Here is a tiny trained network, its code and every weight. The questions are about switching its units off for an input and a class, where a switched-off unit gives its printed mean instead of its output.

import numpy as np


def w(rows, s, z=0):
    codes = np.array(rows[::2]) - 128.0
    scale = np.full(codes.shape[1], s)
    scale[-1] = z or s
    return codes * scale


def f(y):
    return y / 2 * (1 + np.tanh(0.7978845608 * (y + 0.044715 * y**3)))


def log_softmax(a):
    a = a - a.max(-1, keepdims=True)
    return a - np.log(np.exp(a).sum(-1, keepdims=True))


def net(x, mask):
    res = np.array(x, float).reshape(1, 7) / 4 @ E
    y = f(res @ A[0][:, :-1].T + A[0][:, -1])
    res = res + np.where(mask, y, B[0][:, -1]) @ B[0][:, :-1]
    return log_softmax(res[-1] @ U[:, :-1].T + U[:, -1])


A, B = {}, {}
E = w([
[182,27,103,137,185],'x0',
[94,103,147,108,70],'x1',
[172,180,213,56,105],'x2',
[2,52,154,57,198],'x3',
[113,163,15,47,129],'x4',
[106,111,145,159,68],'x5',
[130,110,97,148,102],'x6',
],0.0079)
A[0] = w([
[78,20,245,124,170,170],'N0',
[111,19,7,201,233,143],'N1',
[112,35,189,94,182,206],'N2',
[18,97,3,79,55,178],'N3',
[168,80,113,212,167,253],'N4',
[118,138,106,2,253,168],'N5',
],0.0099,0.0032)
B[0] = w([
[182,52,252,119,139,236],'N0',
[90,89,46,251,211,254],'N1',
[184,57,159,51,201,214],'N2',
[87,39,73,87,21,236],'N3',
[165,146,148,205,150,204],'N4',
[68,224,113,55,186,238],'N5',
],0.015,0.0093)
U = w([
[88,26,75,111,72,99],'0',
[193,22,239,93,235,43],'1',
[66,43,171,160,68,128],'2',
[115,50,84,253,253,94],'3',
[252,250,213,215,16,255],'4',
[62,186,121,39,246,106],'5',
],0.0056,0.0043)

Each question gives the input, the list of numbers given to net, and the class t.
The units are the neurons (one row each of A and B). Each row of codes is followed by its name. A weight is (code - 128) times the scale printed after its matrix; where a second scale follows, it is the last column's (A, B and U).
mask holds one flag per neuron, in row order. A switched-off neuron (its flag False) gives its mean, the last column of its row in B, instead of its output. The means were averaged over made-up inputs and are rounded, as every weight is.
A unit's drop is (log p(t) with every unit on - log p(t) with that unit switched off) / (log p(t) with every unit on - log p(t) with every unit switched off).
The circuit of an input: a set's keep is (log p(t) with only the set's units on - log p(t) with every unit switched off) / (log p(t) with every unit on - log p(t) with every unit switched off). Starting from all 6 units, units are removed one at a time, each time the one whose removal leaves the highest keep (on an exact tie, the one counted first), for as long as the keep stays at least 0.8.
units of the circuit, in order: the units of the circuit, biggest drop first
k most important neurons: the k neurons with the biggest drops, biggest first
drop when u is switched off: that unit's drop, to one decimal
input [-5,3,2,8,-1,2,-2], class 1: units of the circuit, in order	(N0)
input [1,1,1,-4,-5,-5,-2], class 4: 2 most important neurons	(N1; N2)
input [4,-5,7,-4,7,-2,7], class 5: units of the circuit, in order	(N5; N0)
input [-3,8,0,6,-2,1,-2], class 1: 2 most important neurons	(N0; N2)
input [8,4,7,-5,5,6,-2], class 4: 3 most important neurons	(N1; N3; N2)
input [3,-5,5,0,-2,-6,7], class 5: units of the circuit, in order	(N0; N1; N5)
input [2,-6,-1,6,0,-2,-7], class 5: 2 most important neurons	(N5; N1)
input [-4,2,1,4,0,-4,3], class 5: units of the circuit, in order	(N5; N4)
input [0,-4,5,7,4,7,8], class 0: 2 most important neurons	(N3; N4)
input [-5,1,0,-5,3,-5,-4], class 4: 2 most important neurons	(N1; N5)
input [-7,-7,1,1,-2,-5,-1], class 5: units of the circuit, in order	(N0; N1)
input [3,3,-4,-8,-7,0,3], class 4: 3 most important neurons	(N1; N2; N4)
input [-6,5,-5,2,8,5,-6], class 0: drop when N3 is switched off	0.5
input [7,0,4,5,6,2,0], class 5: units of the circuit, in order	(N5)
input [1,-6,6,-8,5,2,-4], class 4: units of the circuit, in order	(N1; N2)
input [3,-2,7,-7,-3,-6,-5], class 4: drop when N2 is switched off	0.1
input [-4,4,1,6,7,-2,5], class 0: drop when N3 is switched off	4.8
input [2,4,-2,-5,5,0,1], class 0: drop when N3 is switched off	0.3
